Here is a tiny trained network, its code and every weight. The questions are about switching its units off for an input and a class, where a switched-off unit gives its printed mean instead of its output.

import numpy as np


def w(rows, s, z=0):
    codes = np.array(rows[::2]) - 128.0
    scale = np.full(codes.shape[1], s)
    scale[-1] = z or s
    return codes * scale


def f(y):
    return y / 2 * (1 + np.tanh(0.7978845608 * (y + 0.044715 * y**3)))


def log_softmax(a):
    a = a - a.max(-1, keepdims=True)
    return a - np.log(np.exp(a).sum(-1, keepdims=True))


def net(x, mask):
    res = np.array(x, float).reshape(1, 6) / 4 @ E
    y = f(res @ A[0][:, :-1].T + A[0][:, -1])
    res = res + np.where(mask, y, B[0][:, -1]) @ B[0][:, :-1]
    return log_softmax(res[-1] @ U[:, :-1].T + U[:, -1])


A, B = {}, {}
E = w([
[123,158,8,53,69,112,159,213,186],'x0',
[14,126,108,105,186,213,70,98,185],'x1',
[138,138,202,2,151,45,121,90,194],'x2',
[57,73,79,91,195,115,175,233,15],'x3',
[188,121,134,47,130,35,35,154,81],'x4',
[173,222,173,57,63,179,134,95,70],'x5',
],0.0064)
A[0] = w([
[104,47,155,220,183,135,113,67,182,160],'N1',
[124,99,132,104,203,76,135,174,103,70],'N2',
[76,113,72,120,162,138,131,191,76,158],'N3',
[53,116,85,110,157,162,107,172,48,167],'N4',
[71,60,75,155,176,103,196,199,115,126],'N5',
[95,137,133,105,138,118,132,94,244,172],'N6',
[199,162,53,102,2,91,149,191,168,184],'N7',
[91,71,79,133,183,129,158,181,109,131],'N8',
[194,144,201,126,112,100,149,87,67,253],'N9',
[203,130,173,180,104,132,168,107,90,199],'N10',
[99,102,117,101,180,133,46,116,129,217],'N11',
],0.0077,0.005)
B[0] = w([
[120,177,74,148,135,107,48,143,173,209],'N1',
[120,115,150,143,85,201,193,146,60,165],'N2',
[151,79,148,154,199,85,149,118,113,205],'N3',
[178,81,108,157,176,28,116,150,114,207],'N4',
[131,74,224,111,167,133,192,58,84,215],'N5',
[69,147,115,103,234,149,111,83,213,201],'N6',
[142,166,21,254,112,97,73,227,111,255],'N7',
[158,72,182,146,167,97,162,97,78,194],'N8',
[224,160,150,93,96,119,93,118,113,249],'N9',
[174,166,128,132,62,117,125,149,58,210],'N10',
[142,124,116,127,158,35,118,152,140,195],'N11',
],0.0084,0.0082)
U = w([
[166,110,155,95,171,87,79,93,156,231],'0',
[183,169,213,73,41,166,171,86,76,183],'1',
[140,89,159,70,86,164,150,136,102,1],'2',
[145,170,49,160,109,101,69,201,117,204],'3',
[134,54,152,132,152,112,248,140,85,72],'4',
[62,164,67,196,91,254,151,129,155,40],'5',
[23,150,135,57,167,179,158,87,200,125],'6',
],0.0086,0.0027)

Each question gives the input, the list of numbers given to net, and the class t.
The units are the neurons (one row each of A and B). Each row of codes is followed by its name. A weight is (code - 128) times the scale printed after its matrix; where a second scale follows, it is the last column's (A, B and U).
mask holds one flag per neuron, in row order. A switched-off neuron (its flag False) gives its mean, the last column of its row in B, instead of its output. The means were averaged over made-up inputs and are rounded, as every weight is.
A unit's drop is (log p(t) with every unit on - log p(t) with that unit switched off) / (log p(t) with every unit on - log p(t) with every unit switched off).
The circuit of an input: a set's keep is (log p(t) with only the set's units on - log p(t) with every unit switched off) / (log p(t) with every unit on - log p(t) with every unit switched off). Starting from all 11 units, units are removed one at a time, each time the one whose removal leaves the highest keep (on an exact tie, the one counted first), for as long as the keep stays at least 0.8.
circuit, biggest first: the units of the circuit, biggest drop first
unit that matters most: the unit with the biggest drop
k most important neurons: the k neurons with the biggest drops, biggest first
drop when u is switched off: that unit's drop, to one decimal
input [6,8,2,1,6,-8], class 0: 2 most important neurons	[N6 N11]
input [-5,4,-7,-1,5,-8], class 0: circuit, biggest first	[N7]
input [6,8,-3,-7,0,1], class 5: circuit, biggest first	[N4 N9]
input [7,4,6,-8,-8,8], class 5: circuit, biggest first	[N7 N4]
input [-5,-8,-8,1,4,-7], class 4: 2 most important neurons	[N5 N7]
input [0,8,7,7,-7,3], class 4: 2 most important neurons	[N4 N8]
input [0,-6,8,-1,2,-6], class 3: 2 most important neurons	[N5 N8]
input [7,-7,-8,8,3,4], class 4: 3 most important neurons	[N5 N3 N8]
input [1,-8,6,-1,5,-2], class 3: 2 most important neurons	[N7 N5]
input [7,5,1,-5,-8,1], class 6: 2 most important neurons	[N6 N10]
input [8,0,8,-6,5,8], class 3: drop when N7 is switched off	1.1
input [4,2,2,-4,-6,-2], class 6: drop when N6 is switched off	0.4
input [8,0,8,-4,6,-2], class 3: drop when N7 is switched off	1.2
input [6,3,6,-7,-5,0], class 6: unit that matters most	N6
